[21.6 -9.7 -3.1 -15.7 20.1 38.4 30.3 -16.1 34.2 18.0 20.4 -29.2 22.8] -> Ludob
[-27.3 44.3 80.1 34.1 -29.0 -21.8 -30.0 36.6 -27.1 -29.4 -27.4 12.1 -30.1] -> vis
[-9.2 -20.7 -52.3 -8.0 -29.1 -15.0 -14.6 -11.4 -52.2 -7.7 -7.3 8.0 -11.6] -> dukid
size: [-27.3 44.3 80.1 34.1 -29.0 -21.8 -30.0 36.6 -27.1 -29.4 -27.4 12.1 -30.1] | 13
miss vis: [44.3 -29.4 -27.4 34.1 -29.0 -27.3 -27.1 -30.1 80.1 36.6 12.1 -21.8] | [-30.0]
size: [21.6 -9.7] | 2
loc: [34.1] | vis, 4
miss dukid: [-9.2 8.0 -15.0 -11.4 -7.7 -14.6 -29.1 -20.7 -8.0 -11.6 -7.3 -52.2] | [-52.3]
size: [21.6 -9.7 -3.1 -15.7 20.1] | 5
loc: [-29.2] | Ludob, 12

[-12.1 20.0 -40.8 19.4 -43.6 -13.5 -17.3 -12.0 20.9 0.8 -36.4 18.1 -74.6 7.2 27.5 0.5 67.5 -6.2 6.6 0.9 1.0 -9.9 -7.4 41.8 -2.0 -9.7 -1.9 -11.3 -12.1 -76.0 -0.5 -31.0 -23.8 60.1 -73.0 14.1 -22.3 -47.6 9.4 70.8 -35.9 75.2 35.1] -> Vid
[0.9 -14.6 54.8 7.7 39.2 61.0 -59.1 -21.3 48.6 11.2 51.4 29.6 40.1 -6.6 -6.2 22.0 -4.1 -30.5 -19.7 12.0 -4.2 12.8 29.0 -13.3 -37.1 4.9 29.0 -34.7 31.5 -16.1 -45.2 38.0 14.7 -33.4 -12.1 54.2 -25.1 -25.6 -38.1 5.9 21.8 17.0 -25.5] -> fifi
[57.5 6.4 34.8 -22.7 -0.7 24.9 -13.1 16.5 22.2 -13.6 40.6 -21.5 52.3 -36.3 -17.0 17.2 37.7 15.2 -39.1 -10.9 48.1 -24.7 9.0 28.5 -63.7 -28.4 -5.9 4.5 24.4 71.0 -15.9 86.8 -8.1 -0.8 -45.4 -9.3 31.2 21.4 -36.2 3.9 48.0 -76.9 10.6] -> bul
miss Vid: [-73.0 35.1 -22.3 -0.5 6.6 -74.6 60.1 -17.3 -7.4 27.5 -13.5 0.9 -1.9 19.4 -23.8 -35.9 75.2 67.5 -12.1 -76.0 1.0 18.1 -40.8 -36.4 41.8 -6.2 14.1 -2.0 20.0 0.5 -43.6 -12.0 -11.3 -31.0 -9.7 -47.6 -12.1 20.9 -9.9 70.8 9.4 7.2] | [0.8]
loc: [-36.3] | bul, 14
miss Vid: [20.0 -74.6 -22.3 -0.5 -2.0 -13.5 20.9 0.5 -17.3 60.1 -12.1 67.5 0.8 -12.1 27.5 6.6 7.2 0.9 18.1 19.4 -40.8 -47.6 -11.3 35.1 -9.9 75.2 70.8 -9.7 -76.0 -43.6 -36.4 9.4 1.0 -73.0 -6.2 14.1 -1.9 41.8 -35.9 -7.4 -31.0 -23.8] | [-12.0]
miss Vid: [-11.3 -47.6 9.4 0.8 -73.0 -1.9 67.5 19.4 75.2 -76.0 -74.6 14.1 -7.4 6.6 20.0 -36.4 60.1 -6.2 -9.9 35.1 -40.8 -23.8 18.1 41.8 -12.1 -43.6 20.9 70.8 7.2 -12.0 -0.5 1.0 -13.5 -12.1 -9.7 0.5 -31.0 -17.3 27.5 -22.3 -2.0 -35.9] | [0.9]

